Here is a tiny trained network, its code and every weight. The questions are about switching its units off for an input and a class, where a switched-off unit gives its printed mean instead of its output.

import numpy as np


def w(rows, s, z=0):
    codes = np.array(rows[::2]) - 128.0
    scale = np.full(codes.shape[1], s)
    scale[-1] = z or s
    return codes * scale


def norm(h):
    return h / np.sqrt((h * h).mean(-1, keepdims=True) + 1e-5)


def f(y):
    return np.maximum(y, 0)


def log_softmax(a):
    a = a - a.max(-1, keepdims=True)
    return a - np.log(np.exp(a).sum(-1, keepdims=True))


def net(x, mask):
    res = np.array(x, float).reshape(1, 4) / 4 @ E
    u = 0
    for l in range(2):
        y = f(norm(res) @ A[l][:, :-1].T + A[l][:, -1])
        res = res + np.where(mask[u : u + 3], y, B[l][:, -1]) @ B[l][:, :-1]
        u += 3
    return log_softmax(norm(res)[-1] @ U[:, :-1].T + U[:, -1])


A, B = {}, {}
E = w([
[106,101,139,137,105,97,105,144,158,159],'x0',
[94,136,111,102,136,149,161,208,89,133],'x1',
[151,183,217,82,142,186,63,141,112,193],'x2',
[194,79,130,8,119,73,129,150,119,112],'x3',
],0.015)
A[0] = w([
[183,171,113,116,156,180,159,52,100,73,95],'0.n0',
[93,84,139,143,77,89,93,135,175,187,1],'0.n1',
[187,101,133,140,140,101,76,2,169,129,28],'0.n2',
],0.022,0.0084)
B[0] = w([
[138,99,167,139,190,78,105,127,138,113,200],'0.n0',
[153,128,164,128,252,101,126,98,99,77,183],'0.n1',
[88,217,177,197,102,150,190,141,174,90,248],'0.n2',
],0.018,0.014)
A[1] = w([
[195,196,228,81,111,219,62,48,173,195,38],'1.n0',
[64,117,122,97,172,151,163,250,39,133,1],'1.n1',
[104,206,169,221,135,171,144,72,185,131,207],'1.n2',
],0.016,0.0064)
B[1] = w([
[115,71,12,171,132,13,218,83,192,33,169],'1.n0',
[116,209,189,173,82,130,92,71,177,144,181],'1.n1',
[130,81,59,27,94,157,83,173,62,203,254],'1.n2',
],0.011,0.025)
U = w([
[84,219,141,177,94,147,135,125,160,157,102],'0',
[106,80,36,174,128,96,163,106,127,99,123],'1',
[186,81,121,67,97,118,89,120,87,156,254],'2',
[126,150,164,143,247,105,94,116,107,136,85],'3',
[149,110,154,158,149,133,93,135,124,139,138],'4',
[211,63,147,207,131,232,139,72,148,145,53],'5',
],0.014,0.0087)

Each question gives the input, the list of numbers given to net, and the class t.
The units are the neurons (one row each of A and B). Each row of codes is followed by its name. A weight is (code - 128) times the scale printed after its matrix; where a second scale follows, it is the last column's (A, B and U).
mask holds one flag per neuron, layer by layer. A switched-off neuron (its flag False) gives its mean, the last column of its row in B, instead of its output. The means were averaged over made-up inputs and are rounded, as every weight is.
A unit's drop is (log p(t) with every unit on - log p(t) with that unit switched off) / (log p(t) with every unit on - log p(t) with every unit switched off).
The circuit of an input: a set's keep is (log p(t) with only the set's units on - log p(t) with every unit switched off) / (log p(t) with every unit on - log p(t) with every unit switched off). Starting from all 6 units, units are removed one at a time, each time the one whose removal leaves the highest keep (on an exact tie, the one counted first), for as long as the keep stays at least 0.8.
units of the circuit, in order: the units of the circuit, biggest drop first
top k neurons: the k neurons with the biggest drops, biggest first
k most important neurons of layer l: the k neurons of layer l with the biggest drops, biggest first
drop when u is switched off: that unit's drop, to one decimal
input [1,5,-6,-8], class 2: top 2 neurons => 1.n0, 1.n2
input [-8,4,6,4], class 3: units of the circuit, in order => 0.n0
input [-3,7,0,7], class 0: units of the circuit, in order => 1.n1, 1.n2
input [-1,1,-7,-8], class 2: top 2 neurons => 1.n2, 1.n0
input [-8,7,-7,2], class 3: units of the circuit, in order => 1.n0, 0.n0
input [2,6,-4,-1], class 0: top 2 neurons => 1.n1, 0.n2
input [-7,-6,-6,-1], class 3: 2 most important neurons of layer 1 => 1.n0, 1.n1
input [-7,-7,2,1], class 0: top 3 neurons => 0.n2, 0.n1, 1.n2
input [8,4,-7,-4], class 3: units of the circuit, in order => 0.n1, 1.n0
input [-7,0,-6,-6], class 3: top 2 neurons => 0.n0, 1.n0
input [3,6,7,-3], class 1: units of the circuit, in order => 1.n0, 0.n2
input [-2,4,-3,1], class 0: top 3 neurons => 0.n2, 1.n2, 1.n1
input [7,-8,4,1], class 0: top 2 neurons => 0.n2, 0.n0
input [3,7,7,7], class 0: top 2 neurons => 1.n2, 1.n1
input [4,8,6,1], class 0: top 2 neurons => 1.n1, 1.n2
input [-8,8,3,5], class 0: units of the circuit, in order => 1.n1
input [6,5,7,-6], class 1: units of the circuit, in order => 1.n0, 0.n2
input [8,-1,8,0], class 1: top 2 neurons => 1.n0, 0.n0
input [4,-7,-5,5], class 0: top 2 neurons => 0.n2, 1.n0
input [-2,-1,5,-2], class 1: units of the circuit, in order => 1.n0
input [-4,1,-1,2], class 3: 2 most important neurons of layer 1 => 1.n2, 1.n0
input [-8,-7,-3,3], class 3: top 2 neurons => 0.n0, 1.n1
input [8,2,-7,-2], class 3: 2 most important neurons of layer 0 => 0.n1, 0.n2
input [-5,-2,-3,-8], class 2: 2 most important neurons of layer 1 => 1.n2, 1.n0
input [-4,-4,-4,-2], class 0: drop when 0.n2 is switched off => 3.2
input [4,-2,-1,-6], class 2: drop when 1.n2 is switched off => 0.5
input [-8,0,-1,-6], class 3: drop when 0.n2 is switched off => 0.1
input [-5,-3,8,3], class 1: drop when 1.n0 is switched off => 1.0
input [7,-3,4,4], class 3: top neuron => 0.n1
